Below are the code and all the weights of a small trained network. Each question names an input and a target symbol and asks about switching units off, where a switched-off unit gives its printed mean instead of its output.

import numpy as np


def w(rows, s, z=0):
    codes = np.array(rows[::2]) - 128.0
    scale = np.full(codes.shape[1], s)
    scale[-1] = z or s
    return codes * scale


def f(y):
    return np.maximum(y, 0)


def softmax(a):
    e = np.exp(a - a.max(-1, keepdims=True))
    return e / e.sum(-1, keepdims=True)


def log_softmax(a):
    a = a - a.max(-1, keepdims=True)
    return a - np.log(np.exp(a).sum(-1, keepdims=True))


def net(x, mask):
    ids = ['ΛΠβγζθξστ'.index(c) for c in x.split()]
    T = len(ids)
    res = E[ids] + P[:T]
    r = res
    for j in range(2):
        rows = slice(4 * j, 4 * j + 4)
        q, k, v = (r @ M[0][rows].T for M in (Q, K, V))
        z = softmax(np.where(np.tri(T) > 0, q @ k.T / 4**0.5, -1e9)) @ v
        o = O[0][rows]
        res = res + np.where(mask[j], z, o[:, -1]) @ o[:, :-1]
    y = f(res @ A[0][:, :-1].T + A[0][:, -1])
    res = res + np.where(mask[2:10], y, B[0][:, -1]) @ B[0][:, :-1]
    return log_softmax(res[-1] @ U[:, :-1].T + U[:, -1])


Q, K, V, O, A, B = {}, {}, {}, {}, {}, {}
E = w([
[84,154,111],'Λ',
[100,146,134],'Π',
[21,6,193],'β',
[150,48,238],'γ',
[106,147,144],'ζ',
[108,163,142],'θ',
[139,136,177],'ξ',
[177,113,234],'σ',
[191,66,96],'τ',
],0.016)
P = w([
[233,195,39],'0',
[253,193,74],'1',
[191,193,89],'2',
[151,185,90],'3',
[121,171,103],'4',
[112,152,104],'5',
[109,143,104],'6',
[108,143,108],'7',
],0.0056)
Q[0] = w([
[137,50,125],'h0',
[136,115,127],'h0',
[121,6,193],'h0',
[111,122,144],'h0',
[113,111,142],'h1',
[95,123,151],'h1',
[188,105,95],'h1',
[115,128,137],'h1',
],0.023)
K[0] = w([
[189,82,109],'h0',
[145,116,115],'h0',
[145,47,3],'h0',
[104,127,119],'h0',
[95,136,118],'h1',
[84,122,128],'h1',
[174,166,104],'h1',
[112,125,129],'h1',
],0.023)
V[0] = w([
[121,59,137],'h0',
[140,91,127],'h0',
[79,98,85],'h0',
[116,150,191],'h0',
[192,219,158],'h1',
[128,108,84],'h1',
[1,229,239],'h1',
[213,104,16],'h1',
],0.0078)
O[0] = w([
[57,137,153,138],'h0',
[86,148,138,151],'h0',
[115,107,90,104],'h0',
[152,90,176,87],'h0',
[2,191,175,132],'h1',
[135,100,97,139],'h1',
[180,188,111,2],'h1',
[48,86,100,200],'h1',
],0.0087,0.0065)
A[0] = w([
[158,57,205,72],'n0',
[19,203,117,154],'n1',
[207,215,194,186],'n2',
[87,164,123,254],'n3',
[230,102,65,201],'n4',
[95,2,161,155],'n5',
[239,213,21,187],'n6',
[24,105,191,214],'n7',
],0.011,0.0063)
B[0] = w([
[211,120,44,159],'n0',
[235,196,51,170],'n1',
[73,244,81,171],'n2',
[70,19,249,187],'n3',
[12,107,52,160],'n4',
[197,189,168,251],'n5',
[230,55,244,159],'n6',
[6,104,43,236],'n7',
],0.014,0.013)
U = w([
[158,2,188,84],'Λ',
[143,72,166,82],'Π',
[184,22,75,40],'β',
[158,139,102,100],'γ',
[138,113,176,142],'ζ',
[146,141,192,164],'θ',
[101,147,172,71],'ξ',
[86,170,130,1],'σ',
[60,25,108,186],'τ',
],0.011,0.0083)

Each question gives the input, a string of symbols that net reads in full, and the target symbol t.
The units are the heads (4 rows each of Q, K, V and O) and the neurons (one row each of A and B). Each row of codes is followed by its name. A weight is (code - 128) times the scale printed after its matrix; where a second scale follows, it is the last column's (O, A, B and U).
mask holds one flag per unit, heads first, then neurons. A switched-off unit (its flag False) gives its mean, the last column of its rows in O or B, instead of its output. The means were averaged over made-up inputs and are rounded, as every weight is.
A unit's drop is (log p(t) with every unit on - log p(t) with that unit switched off) / (log p(t) with every unit on - log p(t) with every unit switched off).
The circuit of an input: a set's keep is (log p(t) with only the set's units on - log p(t) with every unit switched off) / (log p(t) with every unit on - log p(t) with every unit switched off). Starting from all 10 units, units are removed one at a time, each time the one whose removal leaves the highest keep (on an exact tie, the one counted first), for as long as the keep stays at least 0.8.
circuit, biggest first: the units of the circuit, biggest drop first
unit that matters most: the unit with the biggest drop
top k neurons: the k neurons with the biggest drops, biggest first
heads that matter: for each layer, one digit per head in row order, 1 if its drop is at least 0.15 and else 0, layers parted by /
drop of u: that unit's drop, to one decimal
input τ τ τ Λ τ β γ, target γ: top neuron => [n2]
input ξ θ θ θ ζ, target θ: circuit, biggest first => [h1; h0; n7]
input ξ σ σ γ Π, target σ: circuit, biggest first => [h1; n2]
input β Λ θ τ σ, target σ: top 3 neurons => [n2; n6; n5]
input τ τ Λ ζ ζ σ β θ, target θ: top 3 neurons => [n6; n2; n7]
input τ β τ γ σ σ θ γ, target γ: circuit, biggest first => [h1; n0; n2]
input ξ Λ Λ Λ Λ θ, target θ: circuit, biggest first => [h1; n7; h0]
input ζ τ τ β, target β: top 2 neurons => [n7; n0]
input θ τ γ τ σ, target τ: top 2 neurons => [n7; n5]
input Λ Λ β, target β: heads that matter => 01
input Λ γ Λ τ β τ Λ, target Λ: top 4 neurons => [n6; n7; n5; n1]
input ξ ζ θ Λ, target θ: heads that matter => 11
input τ τ τ τ τ Λ σ, target τ: circuit, biggest first => [n7; h1]
input τ γ ξ, target τ: circuit, biggest first => [n5]
input Π τ ξ, target τ: top 2 neurons => [n5; n7]
input Λ ξ θ Λ Π, target θ: circuit, biggest first => [h1; n7; h0]
input σ τ θ, target τ: top 2 neurons => [n5; n3]
input Λ ξ Λ Λ θ Λ, target θ: top 2 neurons => [n7; n1]
input θ Π σ, target σ: drop of n6 => 0.1
input ξ σ ξ γ, target σ: unit that matters most => h1
input τ Λ β Λ, target Λ: drop of n1 => 0.0
input τ τ θ, target τ: drop of n3 => 0.1
